cols: U K W L
[100 101 111 156] -> (6)
[ 83 116 175 148] -> (76)
[144  73 122 101] -> (13)
[101 164 105 153] -> (139)
[118 149 100  79] -> (138)
succ: [105]  [153]
(139)  [101 164 105 153]

cols: C P J R F T N H
[157 125 138 129 144 155 143 129] -> (145)
[139 158 140 124 130 119 138 135] -> (13)
[144 137 178 135 117 134 151 117] -> (139)
[119 120 109 149 117 134 141 106] -> (22)
[146 124 124 107 154 140 114 152] -> (8)
[154 115 122 122 153 157 130 137] -> (127)
[141 127 137 151 121 147 158 105] -> (205)
[134 125 117 101 151 128 103 157] -> (142)
[106 144 139 132 105  99 127 121] -> (76)
[117 129 140 115 124 112 112 139] -> (138)
succ: [143]  [129]
(138)  [117 129 140 115 124 112 112 139]

cols: X Z A M V
[118 141  99 139 146]  (6)
[ 99 146 142 139 118]  (205)
[ 88 137 137 126 129]  (8)
[ 96 145 142 137 120]  (13)
[ 86 135 135 124 134]  (76)
down: [118 129]  V
perm: [139 142 146 118  99]  (205)
succ: [141]  [99]

cols: E B S Y Q
[159 108 103 127 127] = (139)
[108 159 127 104 127] = (127)
[118 110 112 128 146] = (76)
[134 127 137 132 105] = (145)
[166  72 138 155 113] = (6)
down: [110 127]  B
succ: [132]  [105]
perm: [104 108 127 127 159]  (127)

cols: Lonu Gef Gunil nat
[112  72 149 113] = (55)
[139 166 172 159] = (6)
[103  82 115 130] = (138)
[166 173 159 139] = (13)
perm: [149 113 112  72]  (55)
perm: [159 139 166 173]  (13)
down: [172 115 159]  Gunil
(138)  [103  82 115 130]
(6)  [139 166 172 159]
perm: [149 112 113  72]  (55)
succ: [149]  [113]

cols: patot bip kidek kini zub raz
[112 115 109 109 118 122]  (205)
[150 111 118  96 176 133]  (127)
[108 109 115 112 118 122]  (76)
perm: [108 109 112 115 118 122]  (76)
perm: [109 109 112 115 118 122]  (205)
perm: [133 150 111 118  96 176]  (127)
(76)  [108 109 115 112 118 122]

cols: div lom Bok Bupop lilop dumef litoz Vez Leve vul
[109 168 140 146 135 137 126 117 133 133] -> (13)
[143 126 106 120 131 157 125 122 168 168] -> (76)
[134 131 134 127 157 107 122 131 131 131] -> (145)
[ 75 123  99 151 129 137 129 171 137 137] -> (142)
down: [137 157 107]  dumef
succ: [106]  [120]

cols: fivaf nen dela bifaf mifet Vibef belis bas risak
[121 103 113  89 157  74 143 121 151] = (142)
[135 117 122 141 121 142 125 127 114] = (138)
[108 163 147  91 148  87 136 131 171] = (8)
[139  84 103 130 132 123 132 121 110] = (127)
[120 137 133 111 138 108 132 128 145] = (55)
[128 142 114 112 142 103 122 123 133] = (13)
[129 166 150 156 105 170 116 136 119] = (6)
[136 143 137 162 104 174 116 133 105] = (145)
(55)  [120 137 133 111 138 108 132 128 145]
(145)  [136 143 137 162 104 174 116 133 105]
down: [131 121 128 123 136]  bas
succ: [84]  [103]
succ: [156]  [105]

cols: refun bunaf feka tufu Dala nekik rigi luva
[162 174 104 153 127 138 154 128] : (76)
[129 106  96 169 112 104 159 113] : (139)
[103 173 123 148 164 120 136  95] : (205)
[150 113 141 105  98 139 123 151] : (142)
[174 154 162 128 104 138 128 153] : (6)
succ: [159]  [113]
(139)  [129 106  96 169 112 104 159 113]
succ: [112]  [104]
(6)  [174 154 162 128 104 138 128 153]
perm: [128 154 138 127 153 104 174 162]  (76)
succ: [127]  [138]
succ: [169]  [112]

cols: sof Gok vikig samin kulov baro Gavup tezaz befa
[114 105 162 125 121 126 100 176 137] = (138)
[117 101 161 122 118 127 101 173 142] = (13)
[125 119 170 149  91 133  98 129 107] = (145)
[ 98 125 149 130 133 107  91 170 119] = (55)
[ 98  99 127 110 117 114 138 121 101] = (127)
[127 142 100 173 118 117 161 101 122] = (205)
down: [142 107]  befa
down: [133 117]  kulov
perm: [142 173 101 127 118 122 161 101 117]  (13)
perm: [ 91  98 107 119 125 130 133 149 170]  (55)
down: [122 149 130 110]  samin
(205)  [127 142 100 173 118 117 161 101 122]
(127)  [ 98  99 127 110 117 114 138 121 101]

cols: Falu Riz bafe kan fes fike tisum zibo
[152 136 143 118 144 172 138 131] : (6)
[183 112 140 136 140 117 144 141] : (55)
[152 136 143 118 149 110  84 127] : (13)
[115 140 111 138 138 126  95 138] : (138)
[183 112 140 136 140 176 144 141] : (8)
[113 143 110  96 152 179 156 130] : (205)
[152 136 143 118 149 110  85 150] : (145)
[152 140 130 128 153 169 114 137] : (139)
[116 121 114 123 149 161 139 124] : (22)
down: [143 140 143 111 140 110]  bafe
(13)  [152 136 143 118 149 110  84 127]
down: [152 115 183 113 152 152 116]  Falu
(55)  [183 112 140 136 140 117 144 141]
(138)  [115 140 111 138 138 126  95 138]
down: [149 138]  fes
(22)  [116 121 114 123 149 161 139 124]

cols: bel zada Nufog kiled midar pogu Zorab fome zisuk dono
[119 138 147 138 148 111 161  94 125 150]  (127)
[104  82 131  80 121 133 145 162 126 129]  (76)
[145 133  82 121 104 131 129  80 127 162]  (6)
perm: [150 138 119 161  94 147 138 148 125 111]  (127)
perm: [ 94 111 119 125 138 138 147 148 150 161]  (127)
perm: [ 80 121 129 104 131 145 133  82 126 162]  (76)

cols: mol kor niv zeve Tun nif Sufam
[112 102 138  76 113 127  87] -> (142)
[169 107 142 166  97 115 102] -> (6)
[112  76 113 138 102 127  86] -> (13)
[113  86  76 102 112 138 127] -> (76)
[105  87 111 148 113 131  79] -> (138)
perm: [113 127 112  87 102  76 138]  (142)
(138)  [105  87 111 148 113 131  79]
(142)  [112 102 138  76 113 127  87]
perm: [ 87 127 113  76 138 102 112]  (142)
(76)  [113  86  76 102 112 138 127]
(6)  [169 107 142 166  97 115 102]
down: [ 86 127]  Sufam

cols: niro vevit pud pere
[146 121 114 121] -> (127)
[121 115 146 121] -> (55)
[126 109 136 137] -> (139)
[121 146 115 122] -> (205)
[117 155 123 133] -> (13)
down: [121 117]  niro
perm: [146 121 121 115]  (55)
perm: [115 121 121 146]  (55)

cols: mifab Fale vum lis suvut nada vig kitu
[ 91  88 139  78 106 132 146 167]  (6)
[160 150  87 144  89 135 102 113]  (55)
[136 160  87 144  89 150 113 102]  (138)
[110 159 131 135  94 155 154 135]  (13)
[106 147 139 167  91 132  78  88]  (8)
[138  88  97 111 153 142  90 104]  (205)
[160 145 166 154 183 128 135 138]  (142)
(6)  [ 91  88 139  78 106 132 146 167]
(205)  [138  88  97 111 153 142  90 104]
perm: [113 150 144 160  89 136  87 102]  (138)
succ: [159]  [131]
perm: [ 78  88  91 106 132 139 146 167]  (6)

cols: rusor tovol suda gav Kude Bap fide fil fudo zovas
[142 148 133 115 150 133 122 145 122 109]  (13)
[138 105 136 146 129 123 135 108 126 115]  (127)
[130 159 139 118 145 125 107 144 142 121]  (138)
[129 182 147 126 143 115  94 143 133 111]  (55)
[117 170 131 137 140 115 123 159 143 105]  (145)
[137 126 137  78 160 100 125 113 130 107]  (205)
[126 104 146 135 136 115 108 129 123 138]  (76)
[129 108 132 138 181 128 111 127 124 119]  (22)
[127 137 113 125 137  78 160 100 107 130]  (8)
perm: [143 123 140 131 105 117 115 159 137 170]  (145)
asked: [117 170 131 137 140 115 123 159 143 105]  (145)
perm: [107 137 126 137  78 160 100 125 113 130]  (205)
perm: [115 126 108 135 123 129 146 136 105 138]  (127)
asked: [129 182 147 126 143 115  94 143 133 111]  (55)

cols: Butuz gis mir gokip kitip kuzu siler bav Gike Sab
[134 145 104 130 150 172 152 133 156 120]  (55)
[134 145 104 126 150 172 152 133 156 120]  (76)
[124  98 104 117 141 103 148 140 121 128]  (13)
[120 121 101 114 112 146 116 111 128 125]  (127)
[123 101 163 101 102 132 102 100 125 160]  (205)
[137 135  90 172 119 127  84 132 121 142]  (6)
succ: [126]  [150]
down: [150 150 141 112]  kitip
(127)  [120 121 101 114 112 146 116 111 128 125]
(205)  [123 101 163 101 102 132 102 100 125 160]
asked: [134 145 104 126 150 172 152 133 156 120]  (76)
(13)  [124  98 104 117 141 103 148 140 121 128]

cols: Tolug bofud Doker Bapig Gibi fidef
[162 123 133 138 131 134] = (22)
[157 123 135 136 129 132] = (13)
[168 123 131 139 130 136] = (145)
[159 127 133 137 129 135] = (142)
[162 123 133 138 132 133] = (6)
[167 123 131 139 130 136] = (138)
down: [132 136]  fidef
down: [135 131 133]  Doker
(145)  [168 123 131 139 130 136]

cols: Paber Sogi mesag Regir gitur dito dopom nevu zedol Ner
[126 130 121 144 122 137 155 103 128 105] -> (13)
[ 98 130 144 126 102  96 105 125 156 145] -> (22)
[115 105 167 132 107 123 132 108 152 143] -> (55)
[ 98 130 144 126 102 132 135 116 147 137] -> (138)
[ 86 129  99 134 104  90 105 122 155 143] -> (145)
perm: [122 155 143  86 129  99 134 104  90 105]  (145)
asked: [115 105 167 132 107 123 132 108 152 143]  (55)
succ: [115]  [105]
succ: [128]  [105]
(22)  [ 98 130 144 126 102  96 105 125 156 145]

cols: viget Laliv tosas nuzo mit kalu
[131  86 125  97 127 117] -> (8)
[113 143 126 114 124 136] -> (138)
[123 152 130 129 126 122] -> (205)
[133 133 121 128 116 110] -> (139)
[125 126 114 113 136 143] -> (6)
(205)  [123 152 130 129 126 122]
perm: [117 127  97 125  86 131]  (8)
(6)  [125 126 114 113 136 143]
down: [124 126]  mit
down: [117 136 122]  kalu
down: [116 136]  mit
perm: [143 126 114 113 136 124]  (138)

cols: belo Kepam Ruzi tukuf Kugim Leke lor zife
[127 161 101 116  96 153 139 125] = (139)
[159 144 140 148 138 150 158 127] = (205)
[140  91 168  99 128 122 142  94] = (76)
[151 103 114 149  89 117 106 136] = (145)
[147 110 113 112  89  87  88 153] = (55)
[138  98 168  95 116 168 114 163] = (6)
[108 104  93 156 101  95 163 151] = (8)
[ 88 164 129 109 121 144 168 115] = (22)
[148 140 159 144 150 159 127 138] = (13)
[166 127 144 125 144 169 167 144] = (127)
[140  91 168  99 128 122 102 134] = (142)
(8)  [108 104  93 156 101  95 163 151]
succ: [108]  [104]
down: [158 142 106  88 114 163 168 127 167]  lor
down: [127  94]  zife
perm: [159 127 158 150 148 140 138 144]  (205)
succ: [147]  [110]

cols: benal gevi rogos Vezuf puz Gameg pesod tasi gosed
[ 99 162 105 137 166 160 124 136  98] = (127)
[ 98 136 159 124 166 162 105 137  99] = (138)
[159 136 166 124 109 137  99  98 162] = (139)
[142 153 168 149 154 136  92 130 109] = (13)
[168 154  91 149 136 109 153 130 142] = (8)
[103 129 123 142 125 127 120 129 127] = (76)
down: [105 159 166]  rogos
perm: [142 130 153 109 136 149  91 154 168]  (8)
perm: [105 124 136  98  99 160 162 137 166]  (127)
perm: [137  99  98 136 159 124 166 162 105]  (138)
succ: [103]  [129]

cols: Mavu tefe Roru rad
[152 155 124 125] = (142)
[178 152 145 171] = (6)
[152 124 124 155] = (145)
(142)  [152 155 124 125]
down: [145 124]  Roru
perm: [124 124 152 155]  (145)
down: [125 171]  rad
perm: [124 125 152 155]  (142)

cols: Tup totul sanud Pobo mobi
[134 142 156 102 146] : (13)
[139 181 124 104  86] : (76)
[122 163  97 123 145] : (142)
(13)  [134 142 156 102 146]
down: [134 139]  Tup
succ: [122]  [163]

cols: vagek beka vugi tigev Nomi kig Rusaz nago
[100 138 141 136 129 114 132 132] -> (6)
[118 142 133 128  99 144 128 122] -> (22)
[ 97 139 156 150 132 172 143  90] -> (138)
succ: [144]  [128]
perm: [156  90 150  97 132 143 172 139]  (138)

